Below is a small trained network, with its code and all its weights. Each question gives an input and a class and asks what happens when units are switched off, that is, made to give their printed mean instead of their output.

import numpy as np


def w(rows, s, z=0):
    codes = np.array(rows[::2]) - 128.0
    scale = np.full(codes.shape[1], s)
    scale[-1] = z or s
    return codes * scale


def norm(h):
    return h / np.sqrt((h * h).mean(-1, keepdims=True) + 1e-5)


def f(y):
    return y / 2 * (1 + np.tanh(0.7978845608 * (y + 0.044715 * y**3)))


def log_softmax(a):
    a = a - a.max(-1, keepdims=True)
    return a - np.log(np.exp(a).sum(-1, keepdims=True))


def net(x, mask):
    res = np.array(x, float).reshape(1, 4) / 4 @ E
    u = 0
    for l in range(3):
        y = f(norm(res) @ A[l][:, :-1].T + A[l][:, -1])
        res = res + np.where(mask[u : u + 7], y, B[l][:, -1]) @ B[l][:, :-1]
        u += 7
    return log_softmax(norm(res)[-1] @ U[:, :-1].T + U[:, -1])


A, B = {}, {}
E = w([
[127,201,115,165,212],'x0',
[67,159,153,16,89],'x1',
[63,75,134,101,254],'x2',
[122,141,135,137,137],'x3',
],0.0086)
A[0] = w([
[133,64,125,188,172,70],'0.n1',
[85,87,135,155,202,102],'0.n2',
[145,185,90,87,63,254],'0.n3',
[95,254,154,101,176,196],'0.n4',
[151,121,118,35,109,44],'0.n5',
[92,120,143,100,143,16],'0.n6',
[129,161,102,206,142,160],'0.n7',
],0.01,0.0035)
B[0] = w([
[131,20,25,109,81,183],'0.n1',
[36,59,98,149,103,214],'0.n2',
[218,254,110,107,152,241],'0.n3',
[94,127,182,97,24,253],'0.n4',
[83,201,154,152,150,149],'0.n5',
[158,142,119,61,102,131],'0.n6',
[230,66,134,116,59,193],'0.n7',
],0.0069,0.0057)
A[1] = w([
[186,137,140,127,190,3],'1.n1',
[146,100,232,173,118,178],'1.n2',
[163,136,137,150,245,111],'1.n3',
[67,108,103,62,129,118],'1.n4',
[103,139,51,99,152,132],'1.n5',
[140,101,137,152,202,99],'1.n6',
[113,43,135,179,170,121],'1.n7',
],0.012,0.0038)
B[1] = w([
[118,47,80,94,66,108],'1.n1',
[157,53,49,127,133,155],'1.n2',
[76,89,107,190,56,119],'1.n3',
[123,158,178,172,188,246],'1.n4',
[153,133,209,104,109,153],'1.n5',
[32,98,141,42,43,142],'1.n6',
[58,165,2,176,114,253],'1.n7',
],0.0082,0.0048)
A[2] = w([
[150,95,157,143,172,1],'2.n1',
[189,119,125,167,132,118],'2.n2',
[66,100,117,112,119,34],'2.n3',
[190,149,132,214,152,65],'2.n4',
[55,95,244,99,125,187],'2.n5',
[254,104,77,143,141,42],'2.n6',
[198,113,88,123,180,75],'2.n7',
],0.011,0.0039)
B[2] = w([
[96,160,100,156,128,101],'2.n1',
[114,2,189,168,143,180],'2.n2',
[71,108,144,100,95,160],'2.n3',
[128,81,135,191,107,172],'2.n4',
[165,121,116,114,207,254],'2.n5',
[120,73,182,178,102,247],'2.n6',
[147,84,148,173,75,147],'2.n7',
],0.0093,0.0051)
U = w([
[229,110,188,154,35,116],'0',
[233,254,170,30,58,139],'1',
[75,100,84,89,138,156],'2',
[94,181,181,8,236,4],'3',
],0.0098,0.0022)

Each question gives the input, the list of numbers given to net, and the class t.
The units are the neurons (one row each of A and B). Each row of codes is followed by its name. A weight is (code - 128) times the scale printed after its matrix; where a second scale follows, it is the last column's (A, B and U).
mask holds one flag per neuron, layer by layer. A switched-off neuron (its flag False) gives its mean, the last column of its row in B, instead of its output. The means were averaged over made-up inputs and are rounded, as every weight is.
A unit's drop is (log p(t) with every unit on - log p(t) with that unit switched off) / (log p(t) with every unit on - log p(t) with every unit switched off).
The circuit of an input: a set's keep is (log p(t) with only the set's units on - log p(t) with every unit switched off) / (log p(t) with every unit on - log p(t) with every unit switched off). Starting from the 12 units with the biggest drops (on a tie, the unit counted first), units are removed one at a time, each time the one whose removal leaves the highest keep (on an exact tie, the one counted first), for as long as the keep stays at least 0.8.
units of the circuit, in order: the units of the circuit, biggest drop first
most important unit: the unit with the biggest drop
top k neurons: the k neurons with the biggest drops, biggest first
k most important neurons of layer l: the k neurons of layer l with the biggest drops, biggest first
drop of u: that unit's drop, to one decimal
input [7,0,-1,-5], class 0: units of the circuit, in order => [0.n7]
input [-8,1,6,3], class 3: units of the circuit, in order => [1.n4 2.n5]
input [-5,3,0,4], class 1: units of the circuit, in order => [0.n3 2.n2]
input [-3,7,2,-8], class 3: units of the circuit, in order => [2.n5 1.n4]
input [-3,1,-2,-1], class 1: 2 most important neurons of layer 0 => [0.n7 0.n5]
input [-4,-8,2,-8], class 2: units of the circuit, in order => [1.n7 0.n3]
input [-7,1,1,-6], class 3: top 2 neurons => [0.n7 2.n5]
input [-1,2,1,-5], class 3: top 2 neurons => [0.n7 1.n7]
input [-3,-5,1,0], class 2: 2 most important neurons of layer 0 => [0.n3 0.n4]
input [-6,1,-1,-8], class 1: top 2 neurons => [0.n7 0.n5]
input [-4,3,-1,-7], class 1: drop of 0.n3 => 0.2
input [-6,1,-6,4], class 1: drop of 1.n4 => 0.1
input [-5,6,3,-1], class 3: drop of 2.n5 => 0.1
input [2,4,0,-4], class 1: most important unit => 0.n3
input [-3,5,1,-5], class 3: drop of 2.n2 => -0.1
